Here is a tiny trained network, its code and every weight. The questions are about switching its units off for an input and a class, where a switched-off unit gives its printed mean instead of its output.

import numpy as np


def w(rows, s, z=0):
    codes = np.array(rows[::2]) - 128.0
    scale = np.full(codes.shape[1], s)
    scale[-1] = z or s
    return codes * scale


def f(y):
    return y / 2 * (1 + np.tanh(0.7978845608 * (y + 0.044715 * y**3)))


def log_softmax(a):
    a = a - a.max(-1, keepdims=True)
    return a - np.log(np.exp(a).sum(-1, keepdims=True))


def net(x, mask):
    res = np.array(x, float).reshape(1, 4) / 4 @ E
    y = f(res @ A[0][:, :-1].T + A[0][:, -1])
    res = res + np.where(mask, y, B[0][:, -1]) @ B[0][:, :-1]
    return log_softmax(res[-1] @ U[:, :-1].T + U[:, -1])


A, B = {}, {}
E = w([
[168,89,140,85,153,207,59,162],'x0',
[132,79,172,154,53,205,121,9],'x1',
[113,207,207,129,73,64,56,144],'x2',
[183,88,143,76,175,48,102,55],'x3',
],0.013)
A[0] = w([
[60,76,118,198,97,135,189,26,207],'n1',
[112,143,66,107,178,137,184,195,184],'n2',
[91,173,164,145,141,47,134,166,158],'n3',
[144,152,174,72,135,125,67,148,245],'n4',
[143,103,174,104,110,124,98,52,155],'n5',
[108,181,162,137,92,199,119,163,169],'n6',
[61,165,95,119,96,74,171,95,233],'n7',
[94,161,195,82,76,94,117,61,239],'n8',
[186,120,92,85,190,39,181,118,226],'n9',
[153,127,196,120,74,100,91,62,166],'n10',
[67,205,108,93,107,76,97,118,184],'n11',
[149,34,96,76,234,190,131,154,200],'n12',
[22,247,64,160,116,160,113,227,254],'n13',
[180,128,171,66,153,188,66,107,200],'n14',
[213,113,158,74,135,129,69,78,224],'n15',
],0.011,0.0042)
B[0] = w([
[142,142,243,219,171,252,204,45,223],'n1',
[108,51,21,115,186,97,172,130,210],'n2',
[53,134,139,218,189,1,123,179,219],'n3',
[177,41,179,51,145,43,44,146,203],'n4',
[199,160,196,102,100,109,217,54,198],'n5',
[98,40,148,133,83,241,136,226,181],'n6',
[55,162,195,195,100,99,114,51,203],'n7',
[211,208,235,168,16,8,120,142,224],'n8',
[91,190,148,51,199,83,186,139,242],'n9',
[250,108,206,100,38,98,107,93,213],'n10',
[93,198,179,190,149,46,89,162,206],'n11',
[82,217,56,54,155,193,59,75,239],'n12',
[69,17,85,123,74,119,111,184,255],'n13',
[215,29,84,109,41,147,61,45,199],'n14',
[224,102,50,90,135,91,96,54,214],'n15',
],0.0082,0.017)
U = w([
[238,121,168,65,76,85,135,65,26],'0',
[108,199,98,11,254,120,202,109,182],'1',
[76,108,135,139,225,41,205,159,4],'2',
[81,64,50,135,90,209,190,146,249],'3',
[130,56,198,62,117,121,56,236,82],'4',
[148,160,76,56,209,167,26,75,215],'5',
[141,140,187,202,142,243,251,31,173],'6',
[82,223,217,165,141,40,99,141,130],'7',
],0.0097,0.0023)

Each question gives the input, the list of numbers given to net, and the class t.
The units are the neurons (one row each of A and B). Each row of codes is followed by its name. A weight is (code - 128) times the scale printed after its matrix; where a second scale follows, it is the last column's (A, B and U).
mask holds one flag per neuron, in row order. A switched-off neuron (its flag False) gives its mean, the last column of its row in B, instead of its output. The means were averaged over made-up inputs and are rounded, as every weight is.
A unit's drop is (log p(t) with every unit on - log p(t) with that unit switched off) / (log p(t) with every unit on - log p(t) with every unit switched off).
The circuit of an input: a set's keep is (log p(t) with only the set's units on - log p(t) with every unit switched off) / (log p(t) with every unit on - log p(t) with every unit switched off). Starting from the 12 units with the biggest drops (on a tie, the unit counted first), units are removed one at a time, each time the one whose removal leaves the highest keep (on an exact tie, the one counted first), for as long as the keep stays at least 0.8.
units of the circuit, in order: the units of the circuit, biggest drop first
top k neurons: the k neurons with the biggest drops, biggest first
drop when u is switched off: that unit's drop, to one decimal
input [4,3,-5,5], class 5: units of the circuit, in order	[n12]
input [5,-8,-1,-2], class 1: units of the circuit, in order	[n12, n2]
input [6,-8,-7,8], class 1: top 2 neurons	[n9, n2]
input [-7,4,3,5], class 7: top 3 neurons	[n14, n7, n8]
input [-2,3,2,-8], class 3: top 2 neurons	[n13, n6]
input [8,-8,-4,2], class 5: top 2 neurons	[n12, n14]
input [2,-6,5,-2], class 4: top 2 neurons	[n13, n4]
input [6,-4,-7,1], class 5: top 2 neurons	[n12, n14]
input [4,3,-7,-6], class 3: top 2 neurons	[n5, n8]
input [-1,-4,7,-4], class 4: top 2 neurons	[n13, n6]
input [5,3,1,-5], class 3: drop when n10 is switched off	0.2
input [1,2,-5,3], class 5: drop when n12 is switched off	0.6
input [3,8,-5,1], class 6: drop when n1 is switched off	1.8
input [-8,-2,-3,1], class 2: top neuron	[n8]
input [6,1,-2,-5], class 3: drop when n4 is switched off	0.0
input [2,-4,6,0], class 4: top 2 neurons	[n4, n13]
